Below are the code and all the weights of a small trained network. Each question names an input and a target symbol and asks about switching units off, where a switched-off unit gives its printed mean instead of its output.

import numpy as np


def w(rows, s, z=0):
    codes = np.array(rows[::2]) - 128.0
    scale = np.full(codes.shape[1], s)
    scale[-1] = z or s
    return codes * scale


def norm(h):
    return h / np.sqrt((h * h).mean(-1, keepdims=True) + 1e-5)


def f(y):
    return y / 2 * (1 + np.tanh(0.7978845608 * (y + 0.044715 * y**3)))


def softmax(a):
    e = np.exp(a - a.max(-1, keepdims=True))
    return e / e.sum(-1, keepdims=True)


def log_softmax(a):
    a = a - a.max(-1, keepdims=True)
    return a - np.log(np.exp(a).sum(-1, keepdims=True))


def net(x, mask):
    ids = ['αεξτφω'.index(c) for c in x.split()]
    T = len(ids)
    res = E[ids] + P[:T]
    u = 0
    for l in range(3):
        q, k, v = (norm(res) @ M[l].T for M in (Q, K, V))
        z = softmax(np.where(np.tri(T) > 0, q @ k.T / 3**0.5, -1e9)) @ v
        res = res + np.where(mask[u], z, O[l][:, -1]) @ O[l][:, :-1]
        u += 1
        y = f(norm(res) @ A[l][:, :-1].T + A[l][:, -1])
        res = res + np.where(mask[u : u + 8], y, B[l][:, -1]) @ B[l][:, :-1]
        u += 8
    return log_softmax(norm(res)[-1] @ U[:, :-1].T + U[:, -1])


Q, K, V, O, A, B = {}, {}, {}, {}, {}, {}
E = w([
[72,177,114,175,95,127,164,113,36,130,29,77],'α',
[162,115,173,73,132,166,241,134,109,136,144,153],'ε',
[89,147,42,176,116,152,146,178,108,61,178,127],'ξ',
[45,205,221,163,46,106,192,189,184,250,231,145],'τ',
[234,97,77,151,39,73,73,214,195,121,74,75],'φ',
[162,4,126,133,181,149,47,13,142,83,80,150],'ω',
],0.0022)
P = w([
[132,201,204,20,123,152,53,112,143,54,96,25],'0',
[209,49,201,89,105,65,96,164,73,123,193,175],'1',
[158,159,117,85,169,68,141,195,113,154,101,188],'2',
[136,138,120,100,229,143,115,170,171,166,98,7],'3',
[187,128,140,145,195,97,56,128,108,157,145,54],'4',
[153,157,114,175,198,93,112,127,151,142,64,124],'5',
],0.0012)
Q[0] = w([
[97,148,164,112,116,117,142,46,157,183,115,99],'L0H0',
[134,186,80,192,122,77,92,143,215,178,209,71],'L0H0',
[108,81,102,192,105,38,44,31,54,76,4,73],'L0H0',
],0.0023)
K[0] = w([
[136,98,191,156,176,90,141,88,148,198,95,217],'L0H0',
[117,171,81,161,75,108,81,142,162,160,214,191],'L0H0',
[93,104,76,220,193,116,98,67,53,157,4,100],'L0H0',
],0.0022)
V[0] = w([
[149,152,163,49,152,168,178,169,120,121,139,145],'L0H0',
[56,191,52,146,77,165,80,122,140,90,227,169],'L0H0',
[62,131,250,129,29,95,90,119,186,228,173,140],'L0H0',
],0.0015)
O[0] = w([
[138,178,71,166,61,85,145,65,191,154,65,93,194],'L0H0',
[72,89,135,251,162,196,120,134,113,156,144,130,145],'L0H0',
[148,91,69,137,174,132,155,112,110,34,69,82,10],'L0H0',
],0.0026,0.0013)
A[0] = w([
[179,126,146,110,90,73,106,147,250,160,109,105,185],'L0N0',
[196,146,143,45,48,63,148,109,183,129,82,108,128],'L0N1',
[163,77,138,176,189,122,112,46,125,144,115,178,149],'L0N2',
[136,84,38,128,157,108,103,122,135,64,70,119,158],'L0N3',
[50,82,117,199,122,181,117,165,150,142,159,153,3],'L0N4',
[110,140,179,128,121,172,145,153,87,130,95,120,78],'L0N5',
[60,132,120,212,178,179,175,153,200,124,181,128,131],'L0N6',
[105,103,152,129,144,144,61,137,83,100,149,197,94],'L0N7',
],0.0023,0.00052)
B[0] = w([
[65,214,30,205,94,159,85,126,64,134,55,129,220],'L0N0',
[94,109,90,248,143,146,52,61,78,182,138,105,250],'L0N1',
[87,218,99,153,50,143,181,190,82,120,119,143,126],'L0N2',
[102,192,166,106,105,147,209,198,129,119,155,169,161],'L0N3',
[165,135,125,130,157,82,118,37,80,188,59,62,191],'L0N4',
[229,82,119,159,135,154,97,111,222,76,149,141,130],'L0N5',
[233,98,90,77,160,84,132,18,141,142,115,157,250],'L0N6',
[104,185,122,149,117,49,187,90,128,148,93,84,126],'L0N7',
],0.0018,0.0012)
Q[1] = w([
[151,127,102,179,170,114,85,53,119,161,185,67],'L1H0',
[166,101,135,147,159,253,141,136,144,163,144,56],'L1H0',
[76,207,89,132,107,35,119,176,155,111,150,135],'L1H0',
],0.0028)
K[1] = w([
[137,87,105,132,104,41,137,217,56,98,102,207],'L1H0',
[241,50,224,68,3,106,128,116,92,163,164,206],'L1H0',
[104,143,92,126,172,109,114,127,124,11,99,102],'L1H0',
],0.0026)
V[1] = w([
[121,68,44,115,79,141,166,110,119,101,158,202],'L1H0',
[183,97,95,137,178,148,99,49,124,87,118,227],'L1H0',
[125,80,130,124,7,175,133,206,151,144,137,110],'L1H0',
],0.0013)
O[1] = w([
[172,243,82,29,227,122,79,212,65,192,53,9,6],'L1H0',
[146,137,152,122,136,9,210,164,141,54,92,71,155],'L1H0',
[246,96,79,245,206,132,154,72,189,200,160,158,19],'L1H0',
],0.0014,0.00024)
A[1] = w([
[183,86,208,52,157,120,132,162,173,144,215,192,92],'L1N0',
[177,103,82,85,145,144,213,225,124,3,220,113,254],'L1N1',
[194,75,117,138,85,74,110,169,107,128,67,85,138],'L1N2',
[164,150,80,195,136,89,178,89,147,239,140,79,130],'L1N3',
[69,122,97,190,166,93,156,105,175,156,207,95,198],'L1N4',
[114,207,69,121,20,72,94,147,240,88,148,97,132],'L1N5',
[89,134,90,110,142,138,69,19,100,55,100,142,175],'L1N6',
[57,208,131,174,66,135,119,104,83,97,79,11,198],'L1N7',
],0.0018,0.00058)
B[1] = w([
[61,142,137,239,136,200,87,168,130,180,109,105,107],'L1N0',
[93,174,205,113,56,192,80,98,163,241,203,155,177],'L1N1',
[124,158,85,140,189,157,105,128,130,100,208,189,171],'L1N2',
[135,94,136,73,151,66,143,94,133,1,121,148,247],'L1N3',
[180,150,105,63,159,148,154,99,127,108,112,189,187],'L1N4',
[100,120,178,171,109,248,72,134,79,141,118,74,171],'L1N5',
[122,176,172,176,114,134,205,182,129,171,180,84,177],'L1N6',
[148,74,140,124,139,169,100,116,166,138,198,191,232],'L1N7',
],0.0019,0.0014)
Q[2] = w([
[151,169,163,200,47,43,143,105,73,79,126,247],'L2H0',
[140,174,134,151,95,71,192,103,105,98,76,253],'L2H0',
[173,120,160,191,194,94,46,64,60,90,162,71],'L2H0',
],0.0041)
K[2] = w([
[84,254,116,112,180,151,152,129,199,118,38,85],'L2H0',
[129,188,106,93,220,176,180,125,236,122,74,45],'L2H0',
[128,184,69,127,112,70,153,235,117,159,103,219],'L2H0',
],0.0038)
V[2] = w([
[179,111,146,57,119,200,191,130,26,162,118,111],'L2H0',
[108,114,37,76,122,128,164,184,123,147,240,169],'L2H0',
[135,127,50,183,71,147,58,225,8,78,113,82],'L2H0',
],0.0015)
O[2] = w([
[57,179,79,100,101,44,232,74,174,236,252,111,253],'L2H0',
[64,80,122,145,3,95,144,74,42,82,82,189,97],'L2H0',
[107,171,223,232,155,108,225,116,162,114,43,224,135],'L2H0',
],0.0018,0.00034)
A[2] = w([
[153,196,129,55,56,228,101,172,210,193,213,131,36],'L2N0',
[141,165,143,147,206,75,87,187,117,154,120,120,109],'L2N1',
[218,125,9,49,174,24,197,76,109,149,177,142,156],'L2N2',
[22,88,145,129,80,78,97,89,59,97,80,133,104],'L2N3',
[146,158,160,170,163,229,148,84,100,180,125,129,254],'L2N4',
[174,38,84,116,135,217,70,133,90,120,106,114,116],'L2N5',
[93,152,207,176,81,157,211,161,226,254,177,151,135],'L2N6',
[130,122,185,200,92,198,94,121,132,171,209,189,220],'L2N7',
],0.0025,0.00076)
B[2] = w([
[46,156,144,142,74,119,207,156,86,215,185,198,175],'L2N0',
[119,126,163,81,101,175,116,144,108,167,211,103,137],'L2N1',
[161,96,76,109,183,109,91,17,255,70,88,78,252],'L2N2',
[80,93,114,89,66,147,164,161,168,127,138,114,123],'L2N3',
[108,156,83,87,94,83,147,100,163,164,217,161,163],'L2N4',
[122,204,95,186,83,126,108,168,109,179,119,171,133],'L2N5',
[74,214,68,122,56,184,136,111,96,213,208,157,175],'L2N6',
[102,188,64,92,160,150,186,97,171,161,100,85,178],'L2N7',
],0.0026,0.0034)
U = w([
[74,193,77,120,74,175,182,107,151,220,210,164,165],'α',
[193,68,41,82,189,79,114,44,206,71,110,87,183],'ε',
[42,2,141,100,19,108,180,181,108,73,62,119,126],'ξ',
[193,143,38,231,76,174,15,206,73,132,77,135,130],'τ',
[146,138,208,199,200,116,217,136,103,109,61,236,7],'φ',
[158,128,240,45,185,152,57,206,97,113,186,64,118],'ω',
],0.0041,0.0012)

Each question gives the input, a string of symbols that net reads in full, and the target symbol t.
The units are the heads (3 rows each of Q, K, V and O) and the neurons (one row each of A and B). Each row of codes is followed by its name. A weight is (code - 128) times the scale printed after its matrix; where a second scale follows, it is the last column's (O, A, B and U).
mask holds one flag per unit, layer by layer, with each layer's heads first. A switched-off unit (its flag False) gives its mean, the last column of its rows in O or B, instead of its output. The means were averaged over made-up inputs and are rounded, as every weight is.
A unit's drop is (log p(t) with every unit on - log p(t) with that unit switched off) / (log p(t) with every unit on - log p(t) with every unit switched off).
most important unit: the unit with the biggest drop
top k neurons: the k neurons with the biggest drops, biggest first
k most important neurons of layer l: the k neurons of layer l with the biggest drops, biggest first
drop of u: that unit's drop, to one decimal
input φ ξ ω ω, target ξ: top 2 neurons	L2N3; L2N2
input ω α ω, target ω: most important unit	L2H0
input α ξ ω, target α: top 4 neurons	L1N3; L0N2; L0N6; L1N6
input ω ε ε, target ε: top 2 neurons	L0N1; L2N2
input ω ξ ε τ α ξ, target ε: top 2 neurons	L0N6; L0N4
input τ α φ ε α, target φ: top 2 neurons	L1N1; L2N2
input ε ω ξ α ε ω, target α: top 2 neurons	L0N2; L1N6
input ε τ ξ α, target τ: 3 most important neurons of layer 2	L2N5; L2N2; L2N0
input ε ε ξ ξ α, target ξ: top 2 neurons	L2N3; L1N1
input ξ ξ τ φ ω, target τ: 2 most important neurons of layer 1	L1N1; L1N3
input ε ξ ξ φ α, target ξ: 3 most important neurons of layer 2	L2N3; L2N2; L2N6
input ε ε ε α, target ε: top 3 neurons	L1N1; L1N0; L1N7
input ξ τ ξ α, target τ: 2 most important neurons of layer 0	L0N5; L0N6
input ε ξ τ τ, target ε: top 2 neurons	L0N6; L1N3
input ξ τ ε φ ε ω, target φ: most important unit	L1N1
input ξ φ ω α, target φ: 2 most important neurons of layer 0	L0N6; L0N5
input ε ω α, target ε: top 2 neurons	L1N1; L1N0
input φ α ξ ω ε ξ, target ε: top 2 neurons	L0N4; L0N6
input τ ξ ω ε ω, target ω: 2 most important neurons of layer 0	L0N6; L0N2
input ξ ω ω φ α, target ω: most important unit	L2N2
input ξ ε ξ ξ τ ω, target ξ: 2 most important neurons of layer 2	L2N3; L2N2
input ξ ξ ω α α, target ω: 2 most important neurons of layer 1	L1N1; L1N5
input ξ ε ε, target ε: drop of L0N1	2.5
input τ α ω, target τ: drop of L2N5	0.3
input τ τ τ ω τ, target ε: drop of L1N3	0.0
input φ α ε ε φ, target τ: drop of L2N2	0.2
input ξ α φ φ ω, target φ: most important unit	L2H0
